Here is a tiny trained network, its code and every weight. The questions are about switching its units off for an input and a class, where a switched-off unit gives its printed mean instead of its output.

import numpy as np


def w(rows, s, z=0):
    codes = np.array(rows[::2]) - 128.0
    scale = np.full(codes.shape[1], s)
    scale[-1] = z or s
    return codes * scale


def norm(h):
    return h / np.sqrt((h * h).mean(-1, keepdims=True) + 1e-5)


def f(y):
    return y / 2 * (1 + np.tanh(0.7978845608 * (y + 0.044715 * y**3)))


def log_softmax(a):
    a = a - a.max(-1, keepdims=True)
    return a - np.log(np.exp(a).sum(-1, keepdims=True))


def net(x, mask):
    res = np.array(x, float).reshape(1, 4) / 4 @ E
    u = 0
    for l in range(2):
        y = f(norm(res) @ A[l][:, :-1].T + A[l][:, -1])
        res = res + np.where(mask[u : u + 5], y, B[l][:, -1]) @ B[l][:, :-1]
        u += 5
    return log_softmax(norm(res)[-1] @ U[:, :-1].T + U[:, -1])


A, B = {}, {}
E = w([
[178,89,97,2],'x0',
[84,87,193,71],'x1',
[190,29,62,162],'x2',
[211,206,176,144],'x3',
],0.0086)
A[0] = w([
[124,82,96,185,162],'0.n1',
[109,48,4,178,166],'0.n2',
[137,79,165,83,84],'0.n3',
[144,32,147,150,228],'0.n4',
[203,68,187,151,252],'0.n5',
],0.026,0.004)
B[0] = w([
[146,90,177,192,186],'0.n1',
[187,66,252,155,254],'0.n2',
[85,107,20,98,161],'0.n3',
[107,48,46,114,196],'0.n4',
[133,106,211,108,183],'0.n5',
],0.025,0.02)
A[1] = w([
[144,223,170,198,122],'1.n1',
[6,149,127,140,215],'1.n2',
[39,149,188,101,3],'1.n3',
[241,168,109,39,158],'1.n4',
[185,217,65,216,72],'1.n5',
],0.022,0.0066)
B[1] = w([
[6,141,103,174,254],'1.n1',
[204,197,125,139,241],'1.n2',
[139,122,187,46,173],'1.n3',
[204,71,113,213,175],'1.n4',
[140,106,4,103,165],'1.n5',
],0.032,0.007)
U = w([
[27,180,99,119,107],'0',
[102,125,129,120,9],'1',
[184,42,187,185,168],'2',
[100,126,131,109,16],'3',
[109,164,173,122,246],'4',
[89,238,203,109,72],'5',
[79,59,85,5,128],'6',
[119,148,24,175,171],'7',
],0.023,0.015)

Each question gives the input, the list of numbers given to net, and the class t.
The units are the neurons (one row each of A and B). Each row of codes is followed by its name. A weight is (code - 128) times the scale printed after its matrix; where a second scale follows, it is the last column's (A, B and U).
mask holds one flag per neuron, layer by layer. A switched-off neuron (its flag False) gives its mean, the last column of its row in B, instead of its output. The means were averaged over made-up inputs and are rounded, as every weight is.
A unit's drop is (log p(t) with every unit on - log p(t) with that unit switched off) / (log p(t) with every unit on - log p(t) with every unit switched off).
The circuit of an input: a set's keep is (log p(t) with only the set's units on - log p(t) with every unit switched off) / (log p(t) with every unit on - log p(t) with every unit switched off). Starting from all 10 units, units are removed one at a time, each time the one whose removal leaves the highest keep (on an exact tie, the one counted first), for as long as the keep stays at least 0.8.
circuit, biggest first: the units of the circuit, biggest drop first
unit that matters most: the unit with the biggest drop
top k neurons: the k neurons with the biggest drops, biggest first
top k neurons in layer l: the k neurons of layer l with the biggest drops, biggest first
input [-1,3,-7,0], class 5: circuit, biggest first : (0.n2, 0.n4)
input [7,2,-8,-7], class 7: circuit, biggest first : (0.n2, 0.n5)
input [4,-7,-7,4], class 7: top neuron in layer 0 : (0.n2)
input [-4,7,-6,-5], class 4: top 2 neurons in layer 0 : (0.n2, 0.n4)
input [-4,2,-3,8], class 0: circuit, biggest first : (0.n4, 0.n2, 1.n1)
input [4,3,-7,-2], class 4: top 2 neurons : (0.n4, 1.n2)
input [-2,0,-5,0], class 5: top 3 neurons : (0.n2, 0.n4, 0.n1)
input [-3,8,7,6], class 6: circuit, biggest first : (0.n2, 0.n4)
input [7,7,-4,-3], class 7: top 3 neurons in layer 0 : (0.n2, 0.n5, 0.n4)
input [-6,5,-5,-4], class 5: circuit, biggest first : (0.n2, 0.n4, 1.n2)
input [8,4,8,1], class 6: circuit, biggest first : (0.n3, 0.n4)
input [-5,-3,-8,3], class 7: top 3 neurons : (0.n5, 0.n2, 1.n5)
input [7,7,6,7], class 6: top 2 neurons : (0.n2, 0.n3)
input [7,7,0,2], class 6: unit that matters most : 0.n3
input [-6,7,-3,-2], class 4: top 3 neurons : (0.n2, 0.n1, 0.n4)
input [-6,1,-4,7], class 0: top 3 neurons : (0.n4, 0.n2, 1.n1)
input [-8,-2,-8,-4], class 0: top 3 neurons : (0.n4, 1.n1, 0.n5)
input [2,2,-3,-6], class 6: top 2 neurons : (1.n4, 1.n1)
input [0,8,-6,5], class 4: top 2 neurons : (0.n2, 0.n4)
input [-7,-1,-7,3], class 7: top 2 neurons in layer 1 : (1.n5, 1.n2)
input [4,7,-4,-8], class 6: top 2 neurons in layer 0 : (0.n1, 0.n3)
